j510: [154 170 113 106 106 103]
j547: [ 98  76 137 177 118 117]
j304: [108 110 175 172 120 153]
where: [153]
j304, 6
step -1: [120]
[119]

j991: [189 114 127 148 190 109]
j443: [189 114 127 105 149 155]
j516: [189 114 127 105 155 149]
j195: [ 86 140 113 158 120  80]
j99: [138 138 165 104  68 171]
find: [189 114 127 105 155 149]
j516
find: [189 114 127 148 190 109]
j991
find: [189 114 127 105 149 155]
j443
step -1: [114 127]
[113 126]
where: [80]
j195, 6
find: [149 155]
j443
where: [113]
j195, 3

j965: [117 103  97 116  89 119 109  80 124]
j837: [129  84 115  87 160 102 103 161 113]
j29: [ 83  94 159  72 174  84 124 185  78]
j475: [171 134  99  85 178  98 138 101 152]
j22: [100  98 159 181 176 135 150 130 167]
j655: [ 71 150 122 167 121 179 171 162  89]
j933: [181 152 103 151 161 103 106  94 159]
step +1: [152]
[153]
find: [129  84 115  87 160 102 103 161 113]
j837
find: [ 71 150 122 167 121 179 171 162  89]
j655
find: [117 103  97 116  89 119 109  80 124]
j965
find: [176 135]
j22

j760: [163 124 123 123 127 108 125 116 138 118 118 120 131 124 129 170 151 149
  72 110 100 100 131 142 137 126 128 152 147 157 123 128 126 117 125 157
 113 157 128 125  88 143 127 114 125 121  96 120  93 133 130 115 146 100]
j719: [107 151 126 114 117 107 127 116 136 147 113 135 124 116 131 134 118 152
  84 145 124 137 136 133 132 151 153 143 117 142 145 145 114 132 128 123
  87 164 128 148 104 131 114 122 156 117 164  70 115 134  99 128 134 165]
j893: [131 140 126 138 151 128 135 128 138 119 132 133 121 127 136 100 137 132
 122 133 113 105 117 122 124  78 147 140 129 151 104 141 142 155 130 168
 161 119 146  96  79 127 118  97 123 129 187 151  98 120 151 115 130 113]
find: [131 140 126 138 151 128 135 128 138 119 132 133 121 127 136 100 137 132
 122 133 113 105 117 122 124  78 147 140 129 151 104 141 142 155 130 168
 161 119 146  96  79 127 118  97 123 129 187 151  98 120 151 115 130 113]
j893
step -1: [110 100 100 131]
[109  99  99 130]
find: [135 128]
j893
step -1: [151]
[150]
where: [110]
j760, 20
find: [116 136 147]
j719

j454: [139 100 125 139 132 123 131 132 129 129 133 129 105 114 136]
j682: [ 98 101 136  97 118 141 120 117 127 124 114 125 184 160 107]
j313: [112 155 132 112 123 135 124 122 127 126 121 126 180 158 108]
j6: [109 157 133 108 121 136 123 121 127 126 119 126 163 148 115]
j185: [118 127 130 118 125 132 125 124 128 127 124 127 146 138 121]
j677: [ 87 112 137  86 114 142 118 113 126 123 109 124 190 164 100]
j567: [114  94 132 114 123 134 124 123 127 126 122 127 153 143 118]
j114: [128 132 128 128 128 128 128 128 128 128 128 128 128 128 128]
j720: [112 155 132 112 123 135 124 122 127 126 121 126 157 145 117]
j481: [119  90 130 118 125 132 126 125 128 127 124 127 145 138 122]
j989: [138 154 125 138 132 124 131 132 129 129 133 129 109 117 135]
j71: [ 98  83 136  97 118 141 120 117 127 124 114 125 184 160 107]
find: [109 157 133 108 121 136 123 121 127 126 119 126 163 148 115]
j6
find: [112 155 132 112 123 135 124 122 127 126 121 126 180 158 108]
j313
find: [ 87 112 137  86 114 142 118 113 126 123 109 124 190 164 100]
j677
find: [135 124 122 127 126 121 126 180]
j313

j808: [ 99 133 103 112 125 109 121 143 159 121 172 137]
j833: [136 130 132 151 122 137 122 131 106 129 121 139]
j84: [150 122 118 163 129 135  98 125  82 140  70 139]
j952: [134 110 138  96 105 133 130 143 142 153 116  99]
j208: [128  73  94 165 112 109 143  72 150 105 176 130]
step +1: [122 118]
[123 119]
where: [72]
j208, 8

j103: [178 153 178  94 117]
j59: [133 131 178 120 126]
j771: [133 130 178 119 126]
j63: [125 136 178  94 136]
find: [125 136 178  94 136]
j63
find: [130 178]
j771
find: [178 153 178]
j103
find: [178 153 178  94 117]
j103

j877: [122 102 143 131 116 122 155 126 115 114 131 129 131 124 148 145 117 118
 120 119 124 132 133 100 123 117 122 167 117 127 140 138 133 115 152 112]
j743: [134 133 104 130 150 130 118 140 131 135 126 135 144 134 120 129 148 118
 137 152 139 114 137 124 131 130 127  95 132 114 122 134 113 135  81 136]
j684: [128 132 142 128 103 141 124 109 126 126 121 115  99 122 126 130 100 144
 129 104 110 137 118 141 136 131 129 145 121 140 135 104 138 117 160 121]
j840: [134 152 109 130 140 135 102 133 138 140 123 128 128 133 109 114 141 136
 136 142 134 119 127 151 134 138 131  89 139 124 118 119 120 139  96 144]
j412: [138 126 123 116 131 149 111  95 143 134 123 120  99 124 129 145 103 127
 142 101 113 132 114 150 138 137 136 122 119 147 124 107 126 129 126 122]
j35: [135 145 120 113 146 135 103 115 153 141 129 126 119 129 116 120 127 137
 124 148 118  95 137 152 114 139 131 130 138 146 112 121 126 147 119 140]
j794: [134 149 107 132 141 136 104 137 136 140 123 129 130 133 111 117 142 132
 137 145 135 117 130 145 135 137 130  87 137 120 119 120 117 136  91 142]
j647: [130 100 144 129 102 110 137 118 141 136 131 115  95 123 126 135  98 140
 135 103 108 133 118 142 140 134 129 139 119 140 133 100 133 117 147 120]
j143: [139 127 122 112 138 148 108  96 148 136 125 121 104 126 129 142 108 125
 142 102 117 135 111 153 134 137 139 117 122 150 120 111 125 134 123 124]
j325: [122 102 143 131 116 122 155 126 115 114 131 129 131 124 148 145 117 118
 120 119 124 132 125 115 120 120 127 168 119 138 137 135 140 120 167 115]
j465: [122 106 138 138 114 122 155 135 107 114 129 130 135 125 143 141 121 119
 121 132 125 126 141  91 128 116 117 163 117 116 144 135 130 110 141 113]
step +1: [118]
[119]
find: [148 118 137 152 139 114 137 124 131 130 127  95]
j743
find: [130 100 144 129 104 110 137 118 141 136 131]
j684
find: [149 107 132]
j794

j372: [124 128 143 136 110 104 126 136 117 109 121 118]
j263: [124 128 126 142 133 128 130 130 124 126 126 129]
j649: [124 128 126 126 133 128 130 130 124 126 126  90]
find: [124 128 126 126 133 128 130 130 124 126 126  90]
j649
step +1: [142 133 128]
[143 134 129]
where: [143]
j372, 3
find: [124 128 143 136 110 104 126 136 117 109 121 118]
j372
step +1: [128 130 130]
[129 131 131]

j191: [161 141 141  99 129 128 147  94 130 140  95  80 174  82 134 134 158 110
 114 125 103 125 142 142  95 110 131]
j132: [161 141 141  99 129 128 147  94 130 140  95  80 174  82 134 134 115 114
 130 125 191 105 157  76 116 133 137]
j239: [ 87 121 141 152 132 124  84 156 139 110 138 187 101 168 126 125 108 151
 137 133 116 142 100 143 165 141 120]
j230: [146 110 102 152 120 165 162 144 136 130 145 120 104 137 147 127 143  93
  88 142 153 103 162  72 150 124 130]
find: [161 141 141  99 129 128 147  94 130 140  95  80 174  82 134 134 158 110
 114 125 103 125 142 142  95 110 131]
j191
where: [76]
j132, 24
step -1: [187]
[186]
step -1: [130]
[129]

j452: [151 141 123 149 131 122 160]
j558: [133 145 175 123 138 137 148]
j133: [160 142 117 156 131 116 144]
j211: [175 133 145 123 145  82 137]
j609: [151 141 123 149 131 122 109]
j493: [106 121 102 115 114 170 138]
find: [106 121 102 115 114 170 138]
j493
find: [160 142 117 156 131 116 144]
j133
step -1: [121 102 115]
[120 101 114]
find: [133 145 175]
j558

j969: [106 141 173  91 132 127 160 119 115]
j137: [135 137 133 181 128 116 139 119  95]
j85: [134 165 134 121 128 140 115 171 112]
j28: [166 105  90 148 123  94 122 132 159]
j756: [158 172 102 145 125 139 122 148 155]
j944: [142 114 123 121 120 107 157 131 176]
j691: [106 141 173  91 132 152 160 119 115]
j254: [166 105  90 148 122 116 145 132 135]
step -1: [132 127 160]
[131 126 159]
step -1: [158]
[157]
step +1: [ 91 132]
[ 92 133]
step +1: [106 141]
[107 142]
find: [106 141 173  91 132 127 160 119 115]
j969
where: [152]
j691, 6
step -1: [132 127 160 119]
[131 126 159 118]

j497: [130 126 106 127]
j451: [146 142  85 115]
j279: [149 164 137 145]
j974: [139 142 159 175]
j496: [114 145 117  86]
j592: [134 151 143 136]
j294: [111 119 103 108]
j970: [134 118 130 129]
j159: [134 115 178 170]
j404: [140 134 172 186]
j329: [124  90 131 109]
step +1: [164 137]
[165 138]
find: [149 164 137 145]
j279

j8: [ 99 136 160 101 145 175 147  88 149]
j774: [ 98 136 160 101 145 105 147  88 149]
j704: [ 98 136 160 101 145 135 147  88 100]
j862: [ 98 136 160 101 145 172 143 105 135]
find: [ 99 136 160 101 145 175 147  88 149]
j8
find: [ 98 136 160 101 145 172 143 105 135]
j862
find: [ 98 136 160 101 145 135 147  88 100]
j704
find: [ 98 136 160 101 145 105 147  88 149]
j774

j363: [161 128 110 156]
j51: [128 156 143 175]
j882: [128 100 113 154]
j121: [136 159 144 128]
j685: [113 128 128 174]
j781: [108 128 128 174]
step -1: [100]
[99]
find: [161 128]
j363
find: [108 128 128 174]
j781
find: [128 100 113 154]
j882
where: [110]
j363, 3
find: [113 128 128 174]
j685
find: [161 128 110 156]
j363

j831: [107 150 130 147 114 108 142]
j626: [135  90 107 154 114  90 143]
j435: [108 141 113 106 124  89 120]
j575: [117 135  90 110 122 126 121]
find: [107 150 130 147 114 108 142]
j831
step -1: [135  90 107]
[134  89 106]
find: [135  90 110]
j575
where: [122]
j575, 5
find: [108 141 113 106 124  89 120]
j435
find: [117 135  90 110 122 126]
j575

j397: [192 121 147 166 129 165 120 108 137 124 152]
j738: [130 121 127 131 124 130 133 124 124 129 127]
j405: [151 118 150 163 127 165 119 112 136 125 152]
where: [166]
j397, 4
where: [150]
j405, 3
find: [151 118 150 163 127 165 119 112 136 125 152]
j405

j755: [138 107 127 153 147 129]
j620: [133  97 124 154 115 127]
j336: [136  98 128 143 119 129]
j222: [115 131 125 108  70 122]
j218: [128 105 118 145  99 122]
j673: [144 116 146 133 174 146]
j353: [121 138 127 115 103 126]
j468: [118 153 128  95  99 126]
find: [121 138 127 115 103 126]
j353
find: [144 116 146 133 174 146]
j673
step -1: [127]
[126]
find: [108  70 122]
j222
step -1: [95]
[94]

j300: [123 156 134 134 118  98 150 134 139 149 150 121 152 139 142 157 149 126
 138 136 142 160 114 105  90 133 150 163 142 112 164 167 142 129  98 102
 132 122 156 136  99 141 126 134  96 110 112 156 155 136 146 149 119]
j856: [125 108 180  93 101 122 124 109 118 113 110  86 134 113  90 157  94 146
 145 112 132 104 128 159 133 130 139 168 146 151  84 119  87 135 122 158
 141  99  97 161 143 141 127  93 125 147 115 120 101 126 130 160 106]
j393: [129 153 131 128 129 104 125 161 136 127 147 139 149 115 162 106 148 147
 137 109 109 191 116 113 101 127 137 142 146 151 160 159 137 166 123 168
 155 125 125 116 112 122 128 104 123 107 124 149 151 134 108 138 142]
j953: [125 109 164 124 120 112 129 121 129 130 115  89 120 138  97 157 138 139
 144 126 146  85 114 181 161 129 141 138 120 113  92 138 149 126  98 156
 156 102 132 136 122 114 136 116 124 146 123 108 104 133 149 166 119]
j886: [123 156 134 134 118  98 150 134 139 149 150 121 152 139 142 157 149 126
 138 136 142 160 114 105  90 133 150 163 142 112 164 167 142 129  98 102
 132 122 156 136 156 157 121 129  98 101 123 155 143 131 141 145 131]
find: [ 98 102 132 122 156 136 156]
j886
find: [123 156 134 134 118  98 150 134 139 149 150 121 152 139 142 157 149 126
 138 136 142 160 114 105  90 133 150 163 142 112 164 167 142 129  98 102
 132 122 156 136 156 157 121 129  98 101 123 155 143 131 141 145 131]
j886

